Each row is followed by its class number.
[-39  31  -3  -5  15  60  -8  -2  -5  -8   5  14  40  22  43  -9  16  60
 -10  -9 -10  21  15  16  30 -18  11  -3 -19  14  21  28  27  32  53] => 0
[-14 -18  23 -58 -14 -68  -1 -49  67 -71  41  35  -5 -37   9 -18  -3 -44
 -30  77  33 -22  36  -9   7 -17 -24 -21 -34 -36 -23 -12 -56 -43  54] => 8
[ -1  50  16 -52  -1  -9  46 -47  27   0 -32 -11  44  36  25 -19  49   6
 -32 -43 -21  13  11 -17   0 -12  30 -14 -37  -9 -15   1 -12  -8 -18] => 8
[ -16   28   35   12  -28   12   19    3  -11   73   24  -66   -9   40
  -34    1    1   -9   33  -44   -5   69  -14   28  -13    3   -9   23
   21    3  -25  -48  -26   14 -114] => 4
[-21   3   1 -34  18 -38  28 -10  52 -14  -2  24  37  13 -24  28  13   1
  30 -34  21   3  31   2  51  24 -48 -38  -2   5  14 -40 -10  -5  18] => 0
[-14  34 -12 -39   3   1 -11  -9   8  32 -27  32  30 -38  19 -28  44 -16
   4  23  39  32  40   7  30 -27  28  -5 -12   1  -4   5  -1 -11  12] => 8
[-18   5  26  -6 -25  71  12  17   0 -26  33   5  -2  41  47   0   4   8
   8  -9   1  38 -18  43  16   7  36 -33 -13  15  17  55  18  10  33] => 6
[ 21  59  18  11 -17  18 -29   9  22  41 -10  30  11  -3 -13 -27  32 -53
  16  -3 -10  80  10  -5  49 -21  80   7 -16  -3  12  16  -9 -60 -44] => 5
[-26  55   0 -13 -14  41   4  33 -57  44 -35 -92   4 -28   0   5  -8   9
 -20 -73 -21  11 -26 -18  25 -22  35   5 -31  47  -5 -63 -17  18 -25] => 1
[ 15   7 -11 -12  -6   7 -31   1  -1  33 -25  32 -27 -15 -12  -4   0  13
   0  57 -12 -23  -5 -10 -24  22 -42  -3  22 -41 -41  21   9  38   3] => 6
[  10   38   59   -4   12  -79  -57  -31   61 -113   86   37  -17    9
    8  -32  -27    1  -64   20  -41    1   -8  -30  -65  -10   19  -18
   44  -70   20   23  -27  -20   29] => 5
[ -7  10  -6 -39  29 -79 -37 -11 -30  -1 -64  50  53 -48  12 -59  49  -3
  54  -7  34 -21 -28 -11   1 -38  10 -14 -26  31  -4 -86  35  45  53] => 5
[  6 -10 -32  64   2  76  29 -16  -8  34  -7  44   7 -21 -21 -31  55  12
  91   7 -22  25  36  -8  22  -4  -4 -18 -41  -7  -2  13  -9  20 -58] => 8
[ -21   27   51  -43  -53  -63  -26  -33  -21  -49   -8   40  -26  -55
    5 -105    7   47   26    5  -15  -18  -26   44   17  -13   -5  -47
   25   28  -37   18   -6    0   19] => 8
[  5 -53   0 -31   2   5  12  25  41  21 -43  10  37  39  30  11  48 -15
  20 -32  26  15  39  15  44  18   2 -21 -52 -21  46 -10   0 -31 -21] => 1
[  6  41  20  32 -10  53 -41  18  15  -1  33 -43 -24  11 -22 -39  20 -34
 -17 -32 -36  57   3   2  24   3   6 -15   8  56  30  -3  10 -32 -28] => 5
[ 30 -24  20 -13 -15  29   6  -5  20   6   7 -44 -10 -29 -24 -11   7  -3
 -22   4  -5  30  -4 -37  -7  -8 -29 -11 -27  39 -11 -24  -7  -2  -8] => 2
[  7  -7 -29  37  10  -1   8  -6  -1  53 -78   9  36  64  20   6  45 -20
  15 -21  28   9   4  18  62 -18   4  -8 -17  13  12  -1  46  -1 -45] => 4
[  16   14   -1   74  -10  -10  -27   -1   70   63  -89   34   16  -26
   15  -11   99  -39   14  -15  -34   27   13  -39   53  -49   50  -38
  -67  -36  -19  -17  -34  -22 -104] => 3
[  3  56 -21 -15  14  74   0 -17  -6 -40  20  19 -14 -49 -36 -17   4  36
  72  35 -52  38  10 -41 -51  -7  -7  -6 -43 -23   9   7   0  47  -9] => 2
[ 29  11   5 -27   1  86  16  -4 -16   2  -1  43   6  23  44 -17  23  54
  36  32   1  61  -9   7  12  16  31 -11  -8 -29  -4  54  19   1  27] => 6
[ 18 -13 -34  18 -25  -1 -24  -5 -12   1 -21   0   1   3   0 -13  -1 -42
 -26 -10   7   1 -17 -25 -12  17 -14   0  19 -15 -14 -25  17 -12   7] => 8
[  8 -11  36 -43 -19  18 -24  -6  16  75 -40 -27  -6  -5   6 -34  58  -7
  19  11  34  59   6  17  59 -17 -19 -13 -20  46 -19 -36   7 -22 -33] => 4
[ 59 -37 -40  22  12 -47  19   5   6   7 -10  34   0 -59 -16  15   1 -47
  35  51  47 -30 -49 -21  -2  -2 -12 -36 -30  43 -27 -30 -13  24 -26] => 4
[-29  42  12 -24 -31   5  -6  38 -11  -1   7  11  32 -80   5 -18  -6  13
  59 -11 -10  51  -7   6  14  -1   7  12 -38  38  12 -15 -26 -31  -2] => 1
[ 15  57  20 -34   0  26   4  36 -17  48 -38 -43  43  13 -22 -36  49  28
  28 -87   6  23  44   7  12  -8 -39  26 -16  36  24 -45  61  19 -42] => 0
[  52   -7  -27   20   19   25   15   33   13    7   20   26    7 -110
  -30  -13   15   46   81   15    5   49   -2  -34  -13    7  -23  -23
   -1   26   -4   13  -17   25  -47] => 2
[-27   5  59 -20 -37  -4   2  -1   3  45 -10 -76  17  62   6 -57   7   7
 -73 -84 -11  28  -3  40  18 -32  -2   3  -1  19 -67 -37 -22  -7 -41] => 8
[ -6  41 -13 -51  24  57  30 -33   5 -26   2  -8   1  58  37  29  31  -3
  -5 -14   9  15  62   5  11  24  30 -11  -9 -17   1  33  36 -14  30] => 3
[ 12  -9  25 -27  -9  25   6 -20 -37  -6  -9  73  -2  -9  24 -46  42  36
  23  18   3  28   5  29 -29  19  34 -26 -10  58  -5  17  40   6  46] => 3
[-15   4   7   5  -7  -8  -9  37  48  83   7 -60   2 -14 -26  23  -2 -33
 -51 -26 -58   0 -97 -21 -19  17   0 -28   1  76 -34 -62 -78  37 -63] => 5
[ 19  31  30   4 -16  28  60 -49  31 -32  59 -34 -45  19 -25 -73  38  14
  13  10 -12 102   7  64  49  32 -22 -42 -24  42 -20 -11 -56 -49 -58] => 7
[-21  25  13 -32  33  57  28 -12 -10 -44  64  18 -37  18  -4  -4  -8  34
 -32  23   1  17  45  33  -6   5   9  -7 -29   5   3 -22 -32  29  47] => 7
[ -3  12  -5  28   0  20   6   5   5  17   1  25 -17 -18  -4  15  -6 -23
 -76  21   2  26  31  -4  20  -8  36  -7 -31  43 -40  -8 -39 -32  16] => 3
[  7   2  24  17 -26  68 -21  -6  11  -2  15  21 -17  50  54  -7  30   6
 -18  15 -12  35   3  18 -10   4  53 -18   3 -55  19  92  29  15   4] => 6
[ -5  20   3 -15  14  17 -23   7  33  28  11   6  -3 -56  22  26  10  17
  14  22  -1  22   7 -23  25  -1   5 -19  28  -7 -56   8 -31 -12  -5] => 3
[-59  13  24 -13 -23  21 -10  41  11  85  -1 -84   6  43  -5  -2   7 -39
 -47 -48 -32 -12 -42  49  11  -8  11   0 -21  88 -21 -34 -24  45 -44] => 5
[-26  69  36 -10  -7   1  -8  27 -31  58 -40 -13  23 -26  17 -26  12  75
 -24 -57 -25   2   9  19  16 -39   5  26  -6  69 -40  16  10  35 -32] => 4
[ 28  -6  29  34 -37   8 -24  21  16  20  -6   7  14   8   8 -40  17 -36
  15 -16 -13  45 -37   2  56 -13  37   0 -16  34   9   1   0 -58 -28] => 5
[-10  49  17  10 -12 -77  22 -25  24  -1  28  45  -4 -28 -56 -39 -26 -17
  26  43  21  60   8  63  41 -13 -20 -17  -1  41 -78  12 -54 -41 -50] => 4
[-25  43  -1 -18 -42  15  70 -19   1  -4  -2 -34  58   9  31  16 -18  13
  18 -13 -17  17 -59   6  65   1   9  14 -49  57 -16   0 -17 -27  17] => 0
[-38 -14  33   2 -13 -21   7  -8   5  46  -8 -51  28  14   6  -9  14   7
  -7 -41 -14  19 -27  24  16 -10  -6 -23  -5  30 -23 -25 -27   9 -37] => 1
[  1 113   5 -68  23   8 -22  24   6 -68   4  -3  16   5  -8 -34  29 -14
  26 -47  16  48  78  13 -33 -15 -19  19 -41   4  35 -22  56  -6  -4] => 4
[ 49  89  11 -25 -10 -12  32  -7 -22   9 -30 -38 -13  23  -3 -49  16  30
 -52 -45 -32  34 -57  20   9  23  16 -13  27  59 -19 -10   9 -18 -44] => 7
[ 40  86 -15 -72 -15 -22  37 -33  -2 -88  37 -14 -34 -11 -14  -2 -25 -38
   5  19 -23 -35 -16 -18 -16  57  17  -1   0  28  17  38  11 -32  23] => 5
[ 36 -20  11  11  -6 -27  31 -34  -5  -4 -20  38  21  58 -31 -46  13 -21
  -9 -42   9   9  12  18  10   7 -11 -31  10  14 -36  -1  23 -28 -11] => 8
[ 27  67  -2 -32   8  -2  34 -27  16 -27 -53  66  39  15  16  -2  41  18
  45 -39  -3  36  30 -19  38  13  20 -24 -20 -39 -18  43  30 -28  16] => 6
[ -7 -10  37 -43  -3 -20  16 -44   9  35  50   9 -13 -10  18   7   5  -6
 -58  28  18  26   3   1 -21  14  77   3   4   4 -27  11 -57  16  27] => 5
[ 10  40  -8 -30 -14  32  -5  49  24 -25  10 -36 -17 -10  15  28 -34 -17
 -40   3   6   0   0 -15  29  10 -24   7 -12 -11 -20   7 -16 -25  16] => 6
[  4 -56 -11  16   3 -32  33 -47  23  23 -43  -7  -3  31  14   3  63  -5
  -2  -5  16  -5  20  -6  11  36 -39 -30  -7   2  -9 -55  -4  -2 -26] => 3
[ 20  36   4 -21   3 -18   0 -26  25  22 -42   1  12  -9 -14   0  41 -11
 -39  15  -5  39  19 -45 -31 -14  14   1  -4  -6  49  -7  17   2 -21] => 2
[-26  23  40 -13  -9  29  38   0 -17   0 -19  -4  45   7   0 -28  28  27
  75 -72 -14  38  22  29  70 -23  19 -25 -59  46   4  -7   4 -29 -15] => 1
[-35  47   3 -64  19  76  63  -2 -28  20  55 -20 -23  34  14  27 -34  55
 -14  41  -5  28 -16  55 -11  14  41  -6 -11  53 -12  32 -45  50  -6] => 4
[ 32  13   0  48  35   8 -99  20  10 -62  54  49 -21 -44 -34 -48  -5 -52
  -3  18  -6   2  39 -42 -51 -58  26  -1 -42 -64 -24 -28   0  30  21] => 5
[ 14  13  42 -56  17  77  22 -34 -33 -39  35  31 -47  53  29 -30  27  59
   8  43 -14  -5   4  36  -7   4  46 -28 -12  -8  46  24  23  38  40] => 7
[-13  62 -58  39   3 -28  17  45  33 -83  32 -65   3 -65 -53 -14 -18 -29
   2 -60  -1  27  45  -1 -28   8 -82   6 -38  39  10 -38 -16  12 -54] => 2
[ 12 -36 -11  -9  22 -41  43  28  17 -17  -5  33  50  21  -3  13 -23  21
 -39  -5  34 -42   3  14  28   5 -47  -5 -30  48   7 -30  -3   4  39] => 0
[-11 -25  13 -12  14  85  35 -34 -27 -50  98  -7 -24  38 -18 -13 -14   5
   4 -18   1  23  39  11 -58  13   5 -21 -16 -15 -21 -10 -15  45  31] => 8
[ 47   0 -35  -2  25 -81  43   3 -11  -9 -59  86  17 -55  -5 -11  37   9
  32  -4  51 -17  30  -3  18  23   5 -33  -2  38  -7 -25  11 -17  -2] => 3
[-62 -25  -2 -16 -16  18  45  44   8  39 -13 -55  18 -16  19 -12  17  50
  18 -47  12  20 -18  68  27  -9   1 -23 -44  76  -2 -19 -40  71 -47] => 2
[ 28  27  17 -18  -5   3 -15 -43   7  13  32  29  31 -52   0 -34  45  -9
  18  -7   0  98  31 -14 -57  22  29  -8  -2   0 -30  52  14 -21   6] => 1
[-66 108  11 -34  -7   9   6  -4  40  42 -16  55  79  39  16  43   3  -4
  31  32 -22  64  50  10  14  -4 -13  67   7 -57   4  56  16 -41  12] => 6
[-22  36  -8  12  18  12  12  16  25  69   4 -14  49  10 -16  11  16  -6
  42 -18   9  73  34   4  73   9 -23  39  27  20   6 -25 -17 -51 -40] => 5
[ 20 -73   5  32  -8 -86   1 -20 -38  13 -90  74  31  16  13  -8  26  -7
   0 -18  35 -63  11  -8  30 -12  21 -20 -14  -9  40 -14  45  -6  24] => 1
[ 12  41   4  16 -22  31   1  19 -38  30   2 -70 -19   6 -17 -34   6   1
  -8 -80   7  58  -4  31   4   7  -5   0   6  65 -41 -17  18  14 -62] => 4
[ 29  31  29 -27  22 -58  13 -37   3  -7 -31  44  27 -13  17 -25  50  32
  -2  11   0  -5  41 -20 -21 -13  35 -15  -7 -33  52  34  16  -8 -15] => 1
